Rows, each with its class
[ -4  10   4   5  -2   4   0   0 -10  -4   7   3  12  -2  -2  -5  -6  -1
   2   0  -2   4   0  -9   7  -1  -4   8  -7   0   1] -> J341
[ -4  12   0   4 -11   5   0   3   2   8   3   9   8   2  -7 -14   1  -7
  10   1  -4   2  -2 -10   3  -7  -6  15  -3   4  -3] -> j460
[  3 -12  -3  -8  -6   1   0   8   0 -13   4   0   2  -3  -6   8  14  17
  29   1  11  -7   1   6  -6   0  -5 -15  -1  -6   1] -> J341
[  1   2   7  -2   7  -4  -4   3 -10   1  12  -1  12   2  -1  -6  10 -11
  20  -2  -2   2  -1   0   1  10   2   9  -7  -3   2] -> j975
[-4  1  3 -8 -7 -4  1  5 -6 -1 -4  3  7 -4 -4  8 10  2 -9  0  3  0  0 -1
 -2  0  5  4 11 -3  2] -> j188
[ -4   5   1   7  -3   1  -2   4  -3   1  -8  -2  -2   0  -6   7  -9  22
 -18   0   0  -2  -1  -7  -1  -6  -2  -6   5  -6  -3] -> J341
[-5  0  7 -3  1 -2  1  4 -7 -1  2  6  0 -2 -5  3 13 -8  9  2  1 -8 -3  2
 -4 -3 -2 -9  6 -3 -4] -> j188
[ -5   8   2   0 -15   0  -4   9  -8  -4  -1   5   0  -8  -2   3  -2   1
   4  -4   2  -5  -2  -7   3 -12  -2  11  18  -7   1] -> j460
[-12   8   5   7 -14 -11   5  12 -28  -6   2  -3  16 -17   6  18  23   4
  -4   2  10   0  -2  -8   6   2  13  -2  13 -10   6] -> j188
[ -1   4  -2   1  -6  -1  -4  -3 -10 -11   5  -4   7  -4   8   3  -5   7
 -27  -2  -3   8   7   0   1   9   4  10   3  -4   6] -> j288
[  4  -1  -3  -5  -9  -2  -6   5  -2 -12  -1  -4   5  -4   2  -3   0   4
  43  -8   1  -2   0   7  -2   3   7   6  13  -9   4] -> j460
[ -2  11   0  14   3  -3  -4  -1  -7 -10  -5   3  11  -5  -6  -5   9   6
 -13   3  -4   4   2  -7   2  -1   4  18   7  -2   0] -> J341
[ -2  -2   1  -6  -4  -4 -36  14  -8  -9  -1   1   4  -5   4   4  10   3
  15  -4   3  -4  -4  -1  -2   1  10   0  12  -6   0] -> j288
[ -8  13   1   9  -7   6   0  10 -12  -3   0   0  11  -8  -4   8  13  22
   5  -2   2  -7  -2  -7  -1  -2   2   8   8  -7   3] -> j460
[-3 11  2  5 -3  1 -2  3 -8 -5 -2  1  4 -2 -9  1 11 19 10  3  5 -9  0 -3
  2 -7 -6 -2  5 -5  0] -> j460
[  6   3  -8   4   2   7 -10  -4   5 -15  10   0   6  -7  -8  -8   1   4
  17   3  -3   1  -7   0   0   3  -4  18  -2   3   0] -> J341
[ -2   5  -2   4 -10   3  -1   5  -7  -4   7   1  10  -5  -3   1  16   9
  14   0   4   0   3  -2   2   0  -3   2   0  -1   0] -> j460
[ -6  -1   9  -4   0  -5   7  -4 -16  -3   7   3   5  -4  -5   8  13  -7
   0   2   8   0  -3  -9   6  -1  -5 -19  -3  -4   0] -> j975
[ -2   6   0   1  -8  -5  -4   3 -10 -14   0  -2   1  -7   6   3  -5   9
   0  -2  -1  -2   2  -3   0   1   8   9  13  -2   7] -> j547
[  3  -1   4  -1  -9  -3   5   3  18   6  -2   3  -7  -2   4   7 -16  -3
  -8  -2  10  -1  -6   1   2  -1  -2 -12   3   3  -3] -> j288
[ -3   7   4   5   2  -6   2   3 -11  -5  -1  -1  10  -6  -2  -3  11 -10
  -9  -1  -6  -1   0  -6  -6  -3   6  16  10  -2   1] -> j188

Rows, each with its class
[ -2  -6  -5  -4  12  -1  -3 -21   9   4  -5 -16   6  -2  -4  -6   3   3
   9   6  -3  -2  22  -3  11  -6  -5  -3  -8   4   9] -> T
[  2  -6  -5 -15  27   4 -10   6   0   3  -4 -25  34 -32 -16  -9   5  22
   5  -1   4  -5  54  -4   8  -6   3   5  -6   7   4] -> T
[  1  -4  -3  -9  16  -1  -4  -3   8   2  -9 -14  12 -10  -7  -8   0  13
   6   0  -5  -7  55   0   6   0  -9  -5  -9   5   0] -> T
[ -3  -6  -3   6   7 -15   1   6  -6  -1   2  -3  21  -6  -4  -4  11  20
  -5  -2   1  -3  30  -2  -7   4  -6   8   4   4   5] -> D
[  3  -6  -1 -16  11  11 -16   2   6   6  -9 -17  48 -33 -12  -1   0 -10
  23   7   0  -3  37   3  15  -3 -10   1 -20   2  -2] -> Y
[ -3  -1  -3 -16  20   1  -4  13  14   6  -1 -20   7  -8  -9  -8   0  29
   4   1  -6  -6  20  -5  13  -8  11   2  -6  15  10] -> Q
[  7  -8  -8  -6  24   2  -9   0   9  -4  -2 -24  -5 -14 -10   6   8  12
  10   1   1  -3  33  -4   1  -4  -2  -1 -25  -1  -4] -> Y
[  0  -3  -1  -8  18  -3  -5  -2   9   4  -4 -15  14  -6  -5  -5   8  19
  13   4  -1  -8  24  -3 -11  -2  -5  -5  -4  10   0] -> D
[ -2  -4  -2  -6  24   2  -7   3  -1  -8  -2 -17 -27  -2  -2  -2   3  33
  -7   2  -9  -3  14   0   3  -6   6   0   1   5  -2] -> F
[  0   7  -4  -7  -7   2 -11  -1   0  -2  -1  -7  11  -3   5   3   2   5
  12   5  -7  -6  -7  -1  10  -7  -5   0 -15   4  -6] -> Q
[ -9  -8  -8 -13  36  -6  -9  10   1   2   0 -28  28 -29 -13  -7   9  42
  -3  -1  -5   3  49  -2   0  -3   0   7   2  19   5] -> Q
[  9   1  -2 -14  14   7  -6   3   2   3   0 -20   5 -19  -8  -6   1   6
   8   1  -2  -6  11   8  12 -13   6  -1 -13   2  -8] -> L
[ -3   0  -9  -9   7  -5   7   3  -1   9   4  -9  28 -12  -3 -12  -2  25
  -4   1   3  -1  19  -6  -2  -1   0   9   4  10   6] -> Q
[  5  -3  -4   1   5   4  -6  -1   1  -8   3   0   8 -13   3   0  -2  -9
   6  -1  -1   0   8  -2   1   7  -3  -5  -6  -7  -4] -> S
[  8   5  -2  -4  12   5 -10  -3   6  -4   0 -16 -25  -5   0  -1   0  -5
   6   3   1   2   2   2  -3  -5  12   3 -15   2  -2] -> L
[  4   8   5  -7 -19   2   3  -3  11   6  -2   2  -2  -5   6   5  -9 -17
   7   4  -9   1 -31   5   8 -10  15   3 -14   5 -15] -> L
[  3   1   7 -20 -10   9  -3  -7  15  12  -7 -14  -5   1   5  -8  -6 -20
  23   0  -7  -5 -11 -12  22 -19  -8 -11 -30  13 -14] -> T
[  4  -4  -6  -9  19  11  -9   4  -3   8   0 -12  55 -36 -15  -5   5  -5
  12   1  -5  -8  39   0   4   7  -1   8 -14   7  -2] -> W
[  7  -8  -5   3  13   4 -20  -6   6  -6 -10 -20   4  -6  -4   0   2  -3
  13  10  -1   4  29  -2  12  -8 -16 -10 -17  -4  -1] -> T
[  1  -9 -12  -6  24   2 -17   4   4  -7   5 -20  23 -21 -18  -3   2  24
  -3   1   3  -3  47  -1   5   2  -9   0  -7   2   8] -> Y
[ -5  -5  -6  -8  21   0  -4   2   2   1  -1 -14   5   3  -4  -6   1  24
   6   5  -6   2  17   1   6  -5  -1  -2  -2   6   4] -> D
[  0  -3  -2 -19  36   1  -9   0  13  18  -4 -34  15 -17 -13  -8   6  32
  14  11  -7  -8  39   0  14 -13  -6  -6 -18  16  -5] -> D
[ -5  -2  -7 -18  13   6  -6  -8  11   6  -1 -10  36 -21 -12  -9   4   5
   8   2  -5  -3  23   0   8  -6  -4  -1 -12   8  -3] -> D
